Here are made-up objects, facts about them, and rows of numbers that follow some of those facts. Name the object behind each unnamed row.

Some facts about the objects:
zabram: Δ noru
pledo: Δ pasu
gikova: Δ noru
floman: Δ skepu; ξ mafak; χ brovol
bitrepan: Δ dopadru; ξ vestebra; χ nomos
ramo: Δ vestebra; χ plotar
litim: ξ drinir
kimas: Δ trotar; χ vepenok
disostam: Δ noru; ξ makom; χ drefo
pudrak: Δ nugros; χ brofluzek
pasu: ξ stari
klorak: Δ plipan; ξ seklar; χ stesta
plidre: ξ trodes; χ dadril
kele: Δ vestebra; ξ kliskezok
stoda: Δ plidre; ξ guri; χ ravos
klonak: ξ stiplo
mafak: Δ ravos; ξ klegro; χ guri
foga: Δ trodes; ξ grifle
klebrugras: Δ karu
zeskek: Δ skepu; χ pudrak
zuladri: Δ betru; ξ bitrepan
grozam: Δ plipan
driru: Δ litim; χ pifun
riben: Δ skepu; ξ grabrom; χ luklam
feklagron: Δ begrutruk
badatas: χ kimas
klidabe: Δ pasu; ξ plipan
kliplum: Δ plidre; χ zate
sodo: Δ dopadru; ξ didak; χ drisum
skepu: χ luba
karu: ξ klonak; χ roplir
suros: Δ skepu; χ klasu
dutrukol: Δ dopadru; ξ foflak
vepenok: Δ vuvos; χ nime
nilaven: Δ noru; χ stistu
koplir: Δ vuvos; ξ favek; χ kliplum
plotar: Δ ragris; ξ vofluk
popor: Δ badatas; ξ klifligol
stiplo: Δ karu; ξ naska
dunovo: ξ ragris
plokel: Δ dopadru; χ nulu
nime: Δ pasu; χ gistem
stari: Δ vestebra; ξ pledo
greru: Δ plipan; χ klorak
kaplem: Δ dopadru; ξ goplek
briban: Δ ragris; χ plidre
roplir: Δ begrutruk; ξ grevozak; χ betru
flibruk: Δ ravos; ξ fluplak
stistu: Δ badatas; ξ voflun; χ ramo
flokuflin: Δ plidre; χ bevuk
vuvos: ξ pasu
sakos: Δ ravos; ξ nomos; χ nilaven
ziplis: Δ droklem
ragris: ξ luklam; χ stoda
kosur: Δ litim; ξ gremon
padal: Δ noru; ξ begrutruk; χ dimo
grabrom: Δ noru; ξ liri; χ liri
fenin: Δ skepu; ξ klubras
fligro: Δ nugros; ξ dutrukol; χ sugrus
nulu: Δ litim; ξ doklun; χ mosa
klubras: Δ redu; ξ gistem
makom: Δ brokur; ξ skedo
plibrak: Δ gistem; ξ bigis; χ karu
doklun: Δ droklem; ξ brokur; χ klifligol
deva: Δ brokur; ξ klidabe
drinir: Δ noru; ξ stiplis
gistem: ξ buli; χ foflak
druklur: Δ dunovo; χ skinis
noru: χ badatas
brovol: Δ skepu; ξ roruram
betru: ξ plotar; χ mafak
sugrus: Δ karu; ξ kegre; χ droklem
didak: Δ plidre; ξ drisum
goplek: Δ dunovo; ξ skilu
daba: Δ dopadru
skinis: Δ redu; χ brara
ketil: Δ klonak
grifle: Δ tranak; ξ flokuflin
refom: Δ tranak; ξ dezak
dudrosto: Δ litim; ξ flitril
pifun: Δ burer; ξ foga; χ mobran
zuplegir: Δ nugros
kegre: Δ skepu; ξ litim
fluplak: Δ plipan; χ kele
grudrel: Δ skepu
foflak: Δ tranak; ξ zeskek; χ doklun
mosa: Δ droklem; χ daba
klegro: Δ badatas; ξ betru
stiplis: Δ trodes
bevuk: Δ pasu; χ nugros
flolor: Δ badatas; ξ fenin
kinik: Δ redu
trodes: ξ dunovo
megoplus: Δ litim; ξ ravos
begrutruk: ξ megoplus
dimo: Δ badatas; χ skuvel
naska: Δ begrutruk; ξ voduk; χ druklur
pafluk: Δ karu
skuvel: Δ vuvos; ξ pumigak
grevozak: Δ skilu; ξ zuladri; χ flibruk
roruram: Δ noru; ξ sodo; χ briban
zate: Δ skepu; ξ zegul; χ greru
drisum: Δ noru; χ grabrom
brizem: Δ begrutruk; ξ ramo
pufe: Δ vestebra; χ sakos
vofluk: Δ klonak; ξ roplir
flitrogri: Δ vestebra; χ driru
brofluzek: Δ dunovo; χ bitrepan
favek: Δ begrutruk; ξ pifun
voflun: Δ skepu; ξ fligro
vestebra: ξ klorak
buli: Δ litim
kiban: Δ pasu
luba: Δ badatas; ξ popor; χ gikova
liri: Δ skepu; ξ brovol; χ fluplak
drefo: Δ klonak; χ vestebra
zegul: Δ trodes; ξ nokin
dezak: Δ noru; ξ luba
pigrin: Δ tranak
brara: Δ flose; χ bruvik
stuma: Δ zoza; ξ pafluk
klasu: Δ plidre; ξ dopadru; χ naska
mobran: Δ ragris; χ ragris
kliskezok: Δ klonak; ξ stoda
giplik: Δ betru
stesta: Δ begrutruk; χ grevozak
gizel: Δ redu; ξ skuvel; χ vofluk
ravos: ξ disostam; χ stiplo
sevope: Δ vestebra
bruvik: Δ pasu
guri: Δ trodes; ξ kaplem; χ gremon
luklam: Δ dunovo; ξ deva; χ goplek
dadril: Δ vuvos; χ fligro
plipan: ξ brara
klifligol: Δ trodes; ξ zate
drestedros: Δ plidre
bigis: Δ dunovo; ξ kliza
kliza: Δ flose; ξ kosur
gremon: Δ redu; χ skedo
skedo: Δ skilu; ξ koplir; χ suros
seklar: Δ skepu; ξ dudrosto; χ sodo
pumigak: Δ redu; ξ stistu
nokin: Δ litim; ξ riben
voduk: Δ betru; ξ sakos
ratis: Δ trodes
flitril: Δ droklem; ξ brizem
nomos: Δ vuvos

Known rows:
burer: [  9  17   3  -6 -13  -8   9   6 -18   7   3  -5 -13  -8  12  -4   2   7
   0  -7  -2  22   3   6  -5  -9  -8  -9  -4 -17]
feklagron: [ 15  -8   4   1  -1 -16  -9 -18 -12   2   5   2  12  -6   5   6  -1 -10
   5 -11  10   5  -6   8   1  -2  -2 -10   1 -19]
begrutruk: [ 21   6   4  -3  -2 -10  -7   1  -9   6  -1  21   4   1  25 -22  -5   7
   9  -1   0   8   4  -3   3 -10  -5  -2 -11 -25]
favek: [ 17  -4   7  -5   4 -15 -12 -13  -3  -3  -3  32  17   7   8 -13   4  -9
  12  -8  10  -8   1  -2  -1  -4   4  -7  -7 -14]
liri: [ -9 -25   8  28  19  22  -5  -1  21 -11  -2   8 -39  -2  -3   2   2  20
   5  -6 -16 -19   4   4   0  -9   5  13  -7  13]
popor: [ -2  10  -3  -3  -1 -22   2   5   0  -1 -10   2   0   1   0 -11   9  -5
   8  -8 -14  -4   9   2   4   6 -12 -25  17  15]
foga: [  9   2   3  -6   1 -18  -5  -6  -3   1  -6  23  12   4   5 -11   6 -10
  10  -7   3  -7   4  -3  -1   1  -1 -12   1  -3]
droklem: [  9  16   2  -6 -12 -10   8   5 -16   7   0  -4 -12  -8  10  -3   2   7
   0  -7  -3  21   3   5  -4  -8  -7 -10  -4 -17]
mosa: [ -6  -2  -6   4  10  12  -1  -1   5   2   4 -14   1  -5 -15  12   0   2
 -12   2  12   2  -3   5   3   5  12   7  -6  -1]
ziplis: [  5   4   4  -4  -8 -15   1  -8 -11   1   1  -3   3  -5  -2   7   4  -9
   3 -12   2   7  -2   7  -5   0  -6 -14   7  -5]
redu: [  4  22  -2  -7 -10 -13   9   7 -17   9  -1  -8 -10 -10   9  -5   4   2
  -1  -7  -2  19   5   5  -4  -3  -5 -13  -1 -12]
kinik: [  2   7   1  -5  -5 -19   2  -7 -10   3  -2  -5   4  -6  -3   8   7 -11
   1 -12   4   5   0   6  -3   3  -3 -17   9  -2]
drestedros: [  7   0   3  -2  -3 -17  -3 -12 -11   3   1  -3   8  -5   0   6   3 -11
   4 -12   7   5  -2   7  -2   1  -4 -13   5 -10]
dopadru: [ -7  32  -4 -11 -14 -16  18  13 -15  10  -7 -12 -17 -10   1  -3  10   3
  -2  -8  -7  19   8   4  -6  -1  -6 -19   4   1]
bitrepan: [-31   2 -13  -1   7  -5   9  18  19   7 -12 -13   4   1  -9   1  -5  -3
  -5   5   0 -11   3  -7   0  11   3   6  -7  23]
vestebra: [ -5  10  -1  -7 -11 -24   7  17  -4  11  -7  -1  -2  -2  25 -16  -8   2
   9  -4  -6   8   6  -7  -3  -7 -13  -5  -9  -8]
flitrogri: [ -4  -6  -8   7   7   8  -3  -4   6   5   2 -18   3  -7 -21  10   4  -2
 -13   2  11   2   5   1   6   7  12   6 -11   3]
klidabe: [ 16 -10   0   2   0 -10  -4 -16  -4   9  -2  21  19  -4  26   2   3  -5
   1   5   2  -8   3  -3   2   1 -17 -10   9  -8]
kosur: [ 15   4  24  -5 -31   0  -3  20  14 -25   3  13  29   9   6  12   4  -3
   6  -8 -11   5  -2   0  -2  -6 -16  -4  16   3]
trotar: [  8  17   2  -7 -13  -8   8   7 -16   7   1  -5 -13  -9  12  -3   2   8
   0  -6  -2  23   3   6  -5 -10  -7  -8  -4 -17]
voduk: [  6   2   4  -3  -7 -15  -1  -4  -4   0  -6  12   8   2  10  -4   1  -6
   8  -4  -7  -4   4  -4   0   1  -8  -9   9   2]

Rows to name:
No name comes twice in this set of rows, the named rows included.
[ 16   6  25  -5 -33   1   0  15   6 -23   9   0  25   2  -5  26   7  -7
   1 -14  -1  16  -8  10  -5  -7 -12  -8  16  -4]  buli
[  3  -2  12   4 -13  30  -5  27  29 -24   5   3  26  11 -11  16  -2   7
 -10   8  -3   2  -4  -1   6  -1   2  18   3   8]  nulu
[-17 -15   5  33  54  24   8   6  15 -21 -24  30 -36   7  -5  20 -14  26
   5  -9 -23 -19  -8  16  -5 -16  -3  15   2   3]  zate
[-14  -5  14  22  19  29   7  -9   8 -22  28 -31 -37  -7   9   9  13 -10
  25  14  35  -9   0  -1 -21 -13  19  17   7   4]  suros
[-10  13 -10   5  24  14   7   0   4 -13  22 -44   2  -2  -6   3   8 -17
  11  24  41   1   4   0  -5   3  19   4  11   1]  gremon
[-14   6 -12  14  55  14  15   8  -1 -10 -28  15   4   6 -24  38 -22  13
 -16  -1  -2   3 -15  19  -2  -4   2  12  -2 -13]  greru
[ 19   0  20  -1 -23  -2  -6  24  15 -32   6   6  24  11   0   3   6   4
   8 -11 -19   7   0   9   6  -7 -24 -15  21   2]  nokin
[-12  -2  14  20   1  30   7   3   4   0   8  -5 -56 -14  11   8   5  20
   1  -4  -2   5   0   4 -15 -16  15  22 -17  -6]  skepu
[ -3  -6 -12   7  11  21   3  -3  12  10  -2   9  11  -3  10   9   5   5
 -16  21   5 -12   4  -6   5   9  -5   5   2   8]  luklam
[ 11   4  -5   2  -7  14   1  13  10  10  -3   6 -10  -1 -10 -19   9  20
 -13  10  -1   9  25 -18  10  -5  13  17 -39  -1]  ravos
[ -8  12  -9   2  13  16  10  23   9  -3  12 -23  -6   3  19 -19  -8   6
   9  27  17   7   9 -11  -1  -8   7  18 -11  -6]  betru
[ -3  -7 -11  17  55  15   3  -3  -1  -6 -19  14  13   4 -18  32 -24  11
 -13  -1   8   1 -17  18   3  -5   7  16  -8 -24]  stesta
[ -6   1  -7   4  12  17   3  -2   3  -3  10 -22   1  -5  -8  11   4  -4
  -7  13  20   2  -1   3   0   3  10   5   0  -2]  brara
[ 15 -12  15   9 -31  23  -4  16  25 -16  12 -18  21  -1 -33  29   9   6
 -20  -1   3  16  11  -4   9  -4   2  19 -16   7]  driru
[ -3  15  -3  -1  27  18   3   7  11 -21  19 -10   6  12   0 -19  12 -13
  19  30  42 -11   9 -11  -8  -2  24   9   0   1]  skedo

The same objects again, as new rows of numbers:
Some rows with their names:
flolor: [ -7  -4  -5  -8  -7   3  11   1 -11   8 -12  -6   4   0   7   9  -5   4
   1   0  -6   0  20  -8   7   1   2  10  -7]
brizem: [ -8 -13  -2  -2 -11  -8   8   0 -16   5 -16  -5   2  -5   4   9  -9   2
  -3  -3   1   8  16  -1   1  -7   3   8  -8]
deva: [ -8  -6  -6  -7  -7   2  11   1 -12   7 -11  -6   5  -1   6   7  -5   4
   2   0  -5   1  18  -8   8   1   2  10  -7]
makom: [ -7  -5  -5  -7  -8   3  12   2 -11   8 -12  -5   5  -2   5   6  -6   4
   4   0  -6   2  19  -8   5   2   1  11  -6]
pifun: [-12 -13  -8  -6  -5   0   8  -3 -16   5  -9  -8   2   2   9  11  -3   3
  -3  -1  -6   0  16  -6  17  -2   3  11 -10]
sodo: [ -7  -1  -9 -16 -16   2  13  -3 -14   9 -14  -6   2   9  10  10   6  18
  10   1 -15   3  16  -7   9   2   2   2  -7]
ziplis: [ -8  -6  -6  -6  -7   2  11   1 -12   7 -12  -6   4  -1   6   8  -5   3
   1   0  -5   1  18  -7   7   1   2  11  -7]
dezak: [ -8 -18  -1   0  -1  14   9   7  -9  10   0  -4   2 -10   2  19  -5   8
   8   0  -3   3  16 -19   6   7   5  15 -10]
roruram: [-12 -22 -13 -24  -7 -10   7   2 -16  18  -2  -9  -3   4   6  33   8  20
  18   4 -10  18  15 -10   6   8  -1   4  -1]
disostam: [-11 -20  -5 -16  -1  -4   9   7 -10  16  -1  -7   1  -4   2  32  -1   6
  11   4  -4  16  22 -11  -1  10  -2  10  -1]
pudrak: [-11  -4  -3  -2  -3  -2  10   1 -10   0  -5  -6  19  -9   5   6  -5 -15
  -6   0  -1   4  24  -6  13   5   2  14  -7]
kiban: [ -7  -5  -5  -7  -7   2  10   1 -12   7 -12  -6   4   0   7   8  -5   4
   1   0  -6   1  19  -8   8   1   2  10  -7]
stoda: [ -8  -2  -4  -6  -9   6  12   0 -10   4 -13  -6   7   1   8   8  -4   3
   0   0  -6  -2  20  -8   6   3   3   8 -10]
drestedros: [ -9  -3  -4  -7  -8   6  11   0 -11   6 -12  -6   5   1   8  10  -3   3
   0   0  -8  -1  20  -7   8   1   2   9  -9]
plotar: [ -5  11   1  -6  -8   7   8  -2 -12   9 -15  -6  -2  -5   2 -15 -13   4
   4  -5  -8 -15  17 -14   1   2   4   6 -14]
skedo: [ -8  -7  -6  -7  -7   3  11   1 -12   7 -11  -6   3   0   6   8  -5   6
   3   0  -6   1  18  -8   7   1   2  11  -8]
foflak: [ -7  -4  -1  -8  -7   8  10   0 -15  14  -7  -6 -14  -7   8   9  -4   0
  -1  -7 -17   6  23  -7  18 -11   2  17 -10]
ratis: [ -5  -9  -9  -8  -4  -4   9   2 -14   9 -13  -6   4  -5   4   4  -9   4
   3  -1  -1   3  15  -7   8  -2   1  14  -3]
guri: [ -6  -6  -8  -7  -5 -16  11   8 -11  -1 -14  -8   5  -8   5   5 -14   6
   7  -1  -8   4  13 -12   8  -9   3  16  -7]
litim: [-15 -11 -17  -1 -15   7   5  -4  -7   9 -10  -4   6   3   8   0 -13   0
   7  -2  -9   9  18  -2   9   7   2  12  -9]
plidre: [ -9  -6 -10 -14 -12  18   7  -3  -8  14 -10  -6  -7   4  16   8  -8  17
   9   1  -9   5  13  -3  -1  -2   1   7  -8]

Which object is each row?
No name comes twice in this set of rows, the named rows included.
[ -8 -14 -11  -6  -3  -6   6  -1 -18   6 -11  -9   3  -2   7   7  -7   4
  -1  -1  -1   0  12  -7  18  -5   3  14  -6]  foga
[ -7  11   6   9  -8   6   9   0 -12 -11  -7  -2  27 -19   1 -15  -8 -24
  -8  -5   2  -5  22 -11  14   8   7  15 -12]  goplek
[-12 -11  -8  -5  -5   0   7  -2 -15   3 -11  -8   3   2   9  10  -3   4
  -3  -1  -5  -2  15  -8  17  -2   4  11 -11]  grifle
[ -9  -9 -11  -7  -7  -3  11   1  -9   0 -16  -6  22   6   5   6  -7   8
   5   7   6  -3  13  -8  -3  12   1   4  -5]  kimas
[-18 -25 -18 -16  -3  -6   2   3  -4   4  -1  -9  28   4   9  25  -7  12
  16  15  18  14   8  -4 -14  25  -2  -1   0]  noru
[-15 -11 -11 -12   0 -37  15  17   0 -11 -10 -12  10  -4  12  30 -15   5
   8   5 -20  12  20 -12   8 -15   4  16  -9]  plibrak
[ -7 -11  -9 -12  -9   4  11   0 -13  14 -15  -7  -8   6   8  12  -5  16
   7   0 -10   1  15  -8   4  -3   0   8  -7]  briban
[-11  -5  -6 -10 -10  16   5  -3 -11  11  -3  -5  -6  -8  14   2  -9   2
   5  -4  -9   9  16  -2   9  -5   2  14  -9]  gistem
[  0   0  -1  -3 -14  42   7 -15 -24  27 -14   0  -4   3   1 -15   4   5
  -4  -5   8 -11  16  -4   5  15   0   5  -6]  bruvik
[ -7  -7  -5  -9  -8  19  10  -6 -15  18 -12  -5   1   6   7   9   2   5
  -3   0  -2  -1  21  -4   7   7  -1   7  -6]  klasu
[ -7   6   0   0 -17  15   5   0 -18  -6 -18  -4  -6  -9  11 -18 -18  -1
   9  -5   2   2   8  -6  -5   2   3  17  -9]  vestebra
[  3   0   4   5  -6  25  12   4 -17  16  -6  -1 -24 -22   3  -8 -12   1
   0 -15 -20  -2  18 -17  24 -21   7  30 -13]  klifligol
[-14 -22 -14 -17   1  -6   9   0 -12  16  -7 -10   0   7  11  32   0   4
  -3   4  -7  11  23  -1  17  -4  -2  12  -2]  koplir
[-11 -16  -2 -12   1  -4   9   8  -7  12   2  -7  12 -11   0  30  -2  -6
   7   4   0  18  27  -9   0  13  -2  11   0]  padal

Now the same objects, written a new way:
Known rows:
pudrak: [  7  -2  -5  13   6  -8  14   2   6  14  14  -4 -11]
sugrus: [  4   2  -2   7   9  -3  32   0   4  15  15 -11 -13]
naska: [ 15   9  -1  25 -10 -17 -12   6   7  34 -18   7 -17]
dadril: [  6  -1  -5  14   6  -7  18   1   6  14  15  -5 -12]
gistem: [ -8 -15   1   9   3   5  23 -11  11  22  24 -21  -8]
zate: [ 11  -6  -7  23  14 -17  15   2  12   4  -1   2 -19]
nulu: [  2  -3 -11   5  -3 -24  18   3  11   1  27  -2   0]
bevuk: [  8   0  -4  11   3  -4  11   4   4  16  12  -3 -13]
driru: [ 10  -9 -10   8   9 -10  10   0   5   4  35   2  -4]
ramo: [  6  -2  -5  16   8 -10   3   1   5  19  13  -6 -13]
gizel: [13 -3 -6 12  3 -9 19  4  9  3 20  2 -6]
grudrel: [ 10   2  -6  18  12 -17   7   2  10   0   5  -1 -20]
klonak: [  3 -17   0  11  -1   3   8  -7  13  14  21 -12  -5]
litim: [  6 -26  -6  -3   5   2  -2 -11  10   3  42  -7   3]
stuma: [ 16   6  -5   7  17   8   7   0   2  -6   0   2 -16]
grozam: [  9  -1  -4  12   4  -9  15   2   6  16  12  -4 -12]
vuvos: [-4 -9 -4  7 -5 -1 11 -6 15  5 10 -7 -6]
stiplo: [ -1   3  -1   9   4  -7  25   1   5  16   9 -17 -11]
pigrin: [  9  -2  -5  13   5  -8  12   2   6  15  12  -5 -12]
vofluk: [  4   3  -3  10   3  -8  17   2   5  13  11  -8 -12]
ketil: [  9  -1  -5  13   4 -10  14   2   7  16  11  -4 -12]

Rows to name:
No name comes twice in this set of rows, the named rows included.
[ -5   2   2   8   1  -9  33   1   8  22 -18 -23 -14]  klifligol
[  9  -5  -8   5   6 -12   5   1   5   8  28   0  -7]  dudrosto
[ 14  -1 -11  20  16 -15   3   2   9  -2  25   8 -18]  seklar
[ 13   3  -8  15  12 -16  20   2  11  -7  21   4 -18]  floman

